Below is a small trained network, with its code and all its weights. Each question gives an input and a class and asks what happens when units are switched off, that is, made to give their printed mean instead of their output.

import numpy as np


def w(rows, s, z=0):
    codes = np.array(rows[::2]) - 128.0
    scale = np.full(codes.shape[1], s)
    scale[-1] = z or s
    return codes * scale


def f(y):
    return y / 2 * (1 + np.tanh(0.7978845608 * (y + 0.044715 * y**3)))


def log_softmax(a):
    a = a - a.max(-1, keepdims=True)
    return a - np.log(np.exp(a).sum(-1, keepdims=True))


def net(x, mask):
    res = np.array(x, float).reshape(1, 5) / 4 @ E
    y = f(res @ A[0][:, :-1].T + A[0][:, -1])
    res = res + np.where(mask, y, B[0][:, -1]) @ B[0][:, :-1]
    return log_softmax(res[-1] @ U[:, :-1].T + U[:, -1])


A, B = {}, {}
E = w([
[129,254,47,103],'x0',
[26,83,67,36],'x1',
[127,128,129,128],'x2',
[233,86,78,57],'x3',
[125,89,7,222],'x4',
],0.0067)
A[0] = w([
[122,161,202,51,144],'neuron 1',
[207,152,156,213,119],'neuron 2',
[243,102,96,59,59],'neuron 3',
[128,129,227,54,77],'neuron 4',
[119,3,166,131,73],'neuron 5',
[133,20,171,143,44],'neuron 6',
[213,154,164,202,56],'neuron 7',
[165,161,206,38,55],'neuron 8',
[124,227,66,98,87],'neuron 9',
[244,88,92,67,69],'neuron 10',
[167,52,18,236,86],'neuron 11',
[20,210,194,204,76],'neuron 12',
[137,146,209,58,68],'neuron 13',
[254,164,154,190,95],'neuron 14',
[246,93,92,68,60],'neuron 15',
[44,97,77,59,71],'neuron 16',
[141,235,77,102,86],'neuron 17',
[29,190,188,196,71],'neuron 18',
[57,78,70,44,81],'neuron 19',
[133,231,78,106,101],'neuron 20',
[208,99,92,56,55],'neuron 21',
[131,163,200,56,55],'neuron 22',
[50,67,88,69,125],'neuron 23',
[204,158,163,201,76],'neuron 24',
[138,55,27,207,74],'neuron 25',
[68,171,160,175,4],'neuron 26',
[145,234,65,94,106],'neuron 27',
[74,130,130,183,42],'neuron 28',
[197,170,173,212,44],'neuron 29',
[195,163,167,207,98],'neuron 30',
[39,79,82,73,70],'neuron 31',
[149,2,179,147,70],'neuron 32',
[140,161,202,56,68],'neuron 33',
[136,229,69,105,66],'neuron 34',
[130,21,166,143,18],'neuron 35',
[47,88,93,69,137],'neuron 36',
[151,165,205,55,18],'neuron 37',
[7,165,170,189,86],'neuron 38',
],0.0072,0.0039)
B[0] = w([
[130,173,44,200,199],'neuron 1',
[147,187,145,59,220],'neuron 2',
[22,64,103,78,189],'neuron 3',
[100,174,92,186,190],'neuron 4',
[82,146,219,185,197],'neuron 5',
[35,142,232,181,175],'neuron 6',
[119,180,148,62,193],'neuron 7',
[82,157,81,158,177],'neuron 8',
[110,111,209,172,183],'neuron 9',
[2,46,112,82,197],'neuron 10',
[58,215,89,174,255],'neuron 11',
[88,55,97,73,210],'neuron 12',
[93,173,88,176,170],'neuron 13',
[133,177,139,28,234],'neuron 14',
[20,72,110,85,193],'neuron 15',
[159,191,161,79,187],'neuron 16',
[66,88,224,198,182],'neuron 17',
[59,37,81,57,190],'neuron 18',
[154,186,157,61,202],'neuron 19',
[90,85,231,191,183],'neuron 20',
[93,101,124,89,166],'neuron 21',
[89,167,84,174,161],'neuron 22',
[164,214,163,76,206],'neuron 23',
[129,182,143,51,193],'neuron 24',
[24,233,83,190,216],'neuron 25',
[72,98,130,96,128],'neuron 26',
[97,105,216,182,196],'neuron 27',
[95,132,118,101,125],'neuron 28',
[131,166,142,54,189],'neuron 29',
[144,179,144,41,202],'neuron 30',
[146,198,153,59,186],'neuron 31',
[93,143,196,183,209],'neuron 32',
[71,183,58,190,166],'neuron 33',
[84,114,213,178,174],'neuron 34',
[46,140,191,156,163],'neuron 35',
[196,209,157,69,203],'neuron 36',
[76,162,93,151,154],'neuron 37',
[83,58,87,45,192],'neuron 38',
],0.0076,0.0045)
U = w([
[154,191,153,63,88],'0',
[107,106,216,190,111],'1',
[100,182,28,187,94],'2',
[89,33,75,72,109],'3',
[145,125,114,134,250],'4',
[254,72,87,167,174],'5',
[202,75,103,162,72],'6',
[188,74,94,158,76],'7',
],0.012,0.018)

Each question gives the input, the list of numbers given to net, and the class t.
The units are the neurons (one row each of A and B). Each row of codes is followed by its name. A weight is (code - 128) times the scale printed after its matrix; where a second scale follows, it is the last column's (A, B and U).
mask holds one flag per neuron, in row order. A switched-off neuron (its flag False) gives its mean, the last column of its row in B, instead of its output. The means were averaged over made-up inputs and are rounded, as every weight is.
A unit's drop is (log p(t) with every unit on - log p(t) with that unit switched off) / (log p(t) with every unit on - log p(t) with every unit switched off).
The circuit of an input: a set's keep is (log p(t) with only the set's units on - log p(t) with every unit switched off) / (log p(t) with every unit on - log p(t) with every unit switched off). Starting from the 12 units with the biggest drops (on a tie, the unit counted first), units are removed one at a time, each time the one whose removal leaves the highest keep (on an exact tie, the one counted first), for as long as the keep stays at least 0.8.
units of the circuit, in order: the units of the circuit, biggest drop first
k most important neurons: the k neurons with the biggest drops, biggest first
drop when u is switched off: that unit's drop, to one decimal
input [4,7,6,-3,-8], class 2: units of the circuit, in order => [neuron 1; neuron 33]
input [6,5,-1,-7,-1], class 3: units of the circuit, in order => [neuron 38; neuron 18]
input [-6,4,-6,4,-4], class 1: units of the circuit, in order => [neuron 5; neuron 6]
input [7,-8,8,-3,0], class 0: units of the circuit, in order => [neuron 14; neuron 30]
input [5,5,5,-5,-7], class 2: units of the circuit, in order => [neuron 1; neuron 33]
input [-6,5,4,-1,5], class 1: units of the circuit, in order => [neuron 5; neuron 6]
input [-2,4,8,8,8], class 2: units of the circuit, in order => [neuron 25]
input [5,1,6,7,4], class 3: units of the circuit, in order => [neuron 10; neuron 3]
input [-5,1,3,3,6], class 2: 2 most important neurons => [neuron 25; neuron 11]
input [-7,7,-4,-8,-5], class 3: 3 most important neurons => [neuron 38; neuron 18; neuron 12]
input [-2,-6,6,1,1], class 0: drop when neuron 18 is switched off => 0.0
input [6,-8,6,1,8], class 0: drop when neuron 7 is switched off => 0.1
input [8,7,-8,-5,7], class 1: drop when neuron 20 is switched off => 0.2
input [4,-7,-4,0,-8], class 2: drop when neuron 1 is switched off => 0.3
input [-3,-5,-2,-3,-3], class 0: most important neuron => [neuron 30]
